Here is a tiny trained network, its code and every weight. The questions are about switching its units off for an input and a target symbol, where a switched-off unit gives its printed mean instead of its output.

import numpy as np


def w(rows, s, z=0):
    codes = np.array(rows[::2]) - 128.0
    scale = np.full(codes.shape[1], s)
    scale[-1] = z or s
    return codes * scale


def norm(h):
    return h / np.sqrt((h * h).mean(-1, keepdims=True) + 1e-5)


def f(y):
    return y / 2 * (1 + np.tanh(0.7978845608 * (y + 0.044715 * y**3)))


def softmax(a):
    e = np.exp(a - a.max(-1, keepdims=True))
    return e / e.sum(-1, keepdims=True)


def log_softmax(a):
    a = a - a.max(-1, keepdims=True)
    return a - np.log(np.exp(a).sum(-1, keepdims=True))


def net(x, mask):
    ids = ['ΓΔΨαεζημξτ'.index(c) for c in x.split()]
    T = len(ids)
    res = E[ids] + P[:T]
    q, k, v = (norm(res) @ M[0].T for M in (Q, K, V))
    z = softmax(np.where(np.tri(T) > 0, q @ k.T / 4**0.5, -1e9)) @ v
    res = res + np.where(mask[0], z, O[0][:, -1]) @ O[0][:, :-1]
    y = f(norm(res) @ A[0][:, :-1].T + A[0][:, -1])
    res = res + np.where(mask[1:13], y, B[0][:, -1]) @ B[0][:, :-1]
    return log_softmax(norm(res)[-1] @ U[:, :-1].T + U[:, -1])


Q, K, V, O, A, B = {}, {}, {}, {}, {}, {}
E = w([
[136,190,43,149,81],'Γ',
[145,163,147,66,180],'Δ',
[141,62,189,54,209],'Ψ',
[23,135,57,87,133],'α',
[155,109,175,81,198],'ε',
[106,137,148,70,226],'ζ',
[155,123,151,6,61],'η',
[223,179,46,94,61],'μ',
[95,8,75,129,37],'ξ',
[189,43,96,149,104],'τ',
],0.015)
P = w([
[75,213,248,246,36],'0',
[104,134,184,164,112],'1',
[99,91,171,91,169],'2',
[108,105,91,42,206],'3',
[130,47,64,23,243],'4',
[130,15,26,18,253],'5',
],0.0042)
Q[0] = w([
[92,100,126,193,145],'head 1',
[62,187,131,141,116],'head 1',
[53,191,253,164,85],'head 1',
[170,170,181,192,103],'head 1',
],0.014)
K[0] = w([
[137,193,221,119,140],'head 1',
[186,124,199,150,129],'head 1',
[130,231,227,252,66],'head 1',
[43,149,223,195,127],'head 1',
],0.011)
V[0] = w([
[119,94,119,216,197],'head 1',
[99,125,179,106,145],'head 1',
[68,55,131,138,78],'head 1',
[4,159,105,105,152],'head 1',
],0.03)
O[0] = w([
[39,156,184,185,251,2],'head 1',
[142,47,204,96,122,110],'head 1',
[30,11,85,106,128,121],'head 1',
[10,131,207,73,13,123],'head 1',
],0.019,0.015)
A[0] = w([
[119,187,238,90,154,132],'neuron 1',
[40,167,246,240,87,110],'neuron 2',
[156,86,161,174,58,75],'neuron 3',
[218,127,100,72,127,105],'neuron 4',
[144,174,157,126,121,87],'neuron 5',
[193,82,60,174,120,215],'neuron 6',
[79,82,126,75,79,132],'neuron 7',
[177,117,92,106,198,166],'neuron 8',
[93,141,57,230,230,201],'neuron 9',
[147,231,149,112,185,166],'neuron 10',
[252,176,154,182,180,54],'neuron 11',
[68,107,55,80,77,255],'neuron 12',
],0.017,0.0023)
B[0] = w([
[76,161,125,183,147,178],'neuron 1',
[134,204,99,56,233,171],'neuron 2',
[102,110,167,92,139,172],'neuron 3',
[157,52,147,96,160,251],'neuron 4',
[127,97,149,145,141,153],'neuron 5',
[102,136,96,101,185,241],'neuron 6',
[180,107,133,178,148,204],'neuron 7',
[136,166,91,109,116,185],'neuron 8',
[57,101,90,5,124,196],'neuron 9',
[87,119,181,105,174,173],'neuron 10',
[134,149,100,214,109,215],'neuron 11',
[106,98,130,202,57,227],'neuron 12',
],0.03,0.012)
U = w([
[98,201,66,165,2,153],'Γ',
[176,166,189,105,48,129],'Δ',
[112,47,175,126,144,73],'Ψ',
[37,121,139,63,20,86],'α',
[129,122,141,222,129,161],'ε',
[95,178,171,69,125,252],'ζ',
[184,48,140,23,46,103],'η',
[219,184,64,143,94,127],'μ',
[69,22,56,228,90,39],'ξ',
[62,100,41,92,143,178],'τ',
],0.0099,0.0036)

Each question gives the input, a string of symbols that net reads in full, and the target symbol t.
The units are the heads (4 rows each of Q, K, V and O) and the neurons (one row each of A and B). Each row of codes is followed by its name. A weight is (code - 128) times the scale printed after its matrix; where a second scale follows, it is the last column's (O, A, B and U).
mask holds one flag per unit, heads first, then neurons. A switched-off unit (its flag False) gives its mean, the last column of its rows in O or B, instead of its output. The means were averaged over made-up inputs and are rounded, as every weight is.
A unit's drop is (log p(t) with every unit on - log p(t) with that unit switched off) / (log p(t) with every unit on - log p(t) with every unit switched off).
The circuit of an input: a set's keep is (log p(t) with only the set's units on - log p(t) with every unit switched off) / (log p(t) with every unit on - log p(t) with every unit switched off). Starting from the 12 units with the biggest drops (on a tie, the unit counted first), units are removed one at a time, each time the one whose removal leaves the highest keep (on an exact tie, the one counted first), for as long as the keep stays at least 0.8.
units of the circuit, in order: the units of the circuit, biggest drop first
k most important neurons: the k neurons with the biggest drops, biggest first
drop when u is switched off: that unit's drop, to one decimal
input Γ ε Δ Γ α, target Γ: units of the circuit, in order	head 1; neuron 4; neuron 9
input μ α ζ Γ Δ, target ζ: units of the circuit, in order	head 1; neuron 2
input η Γ μ ξ Γ η, target ξ: units of the circuit, in order	head 1; neuron 12
input Γ η Γ Γ ζ, target ζ: 2 most important neurons	neuron 11; neuron 2
input Γ Δ Δ ε, target ε: units of the circuit, in order	head 1; neuron 11
input η Γ Γ Γ, target Γ: 2 most important neurons	neuron 9; neuron 12
input Ψ Γ ε η ξ ε, target ξ: units of the circuit, in order	head 1; neuron 12
input μ η τ α ξ ε, target ξ: units of the circuit, in order	head 1; neuron 7; neuron 12
input Γ Γ η η Γ, target η: units of the circuit, in order	head 1; neuron 4
input Δ Ψ ζ Δ, target ζ: units of the circuit, in order	head 1; neuron 1
input ξ Γ Δ Γ Δ, target Δ: most important neuron	neuron 6
input η α Ψ η ε α, target η: 2 most important neurons	neuron 11; neuron 1
input α ζ Γ Γ ε Ψ, target ε: 2 most important neurons	neuron 1; neuron 9
input Ψ Ψ Δ μ, target μ: most important neuron	neuron 11
input Γ Γ ε, target ε: 2 most important neurons	neuron 9; neuron 11
input τ Γ Γ Ψ Γ α, target Γ: 2 most important neurons	neuron 4; neuron 2
input Γ α τ, target α: drop when neuron 4 is switched off	0.0
input τ ζ η η α Ψ, target α: drop when head 1 is switched off	1.2
input Δ Γ Δ, target Δ: drop when neuron 9 is switched off	0.2
input Γ η μ μ ζ, target μ: most important neuron	neuron 11
input ζ Δ ξ Γ Γ, target ξ: drop when neuron 7 is switched off	0.1
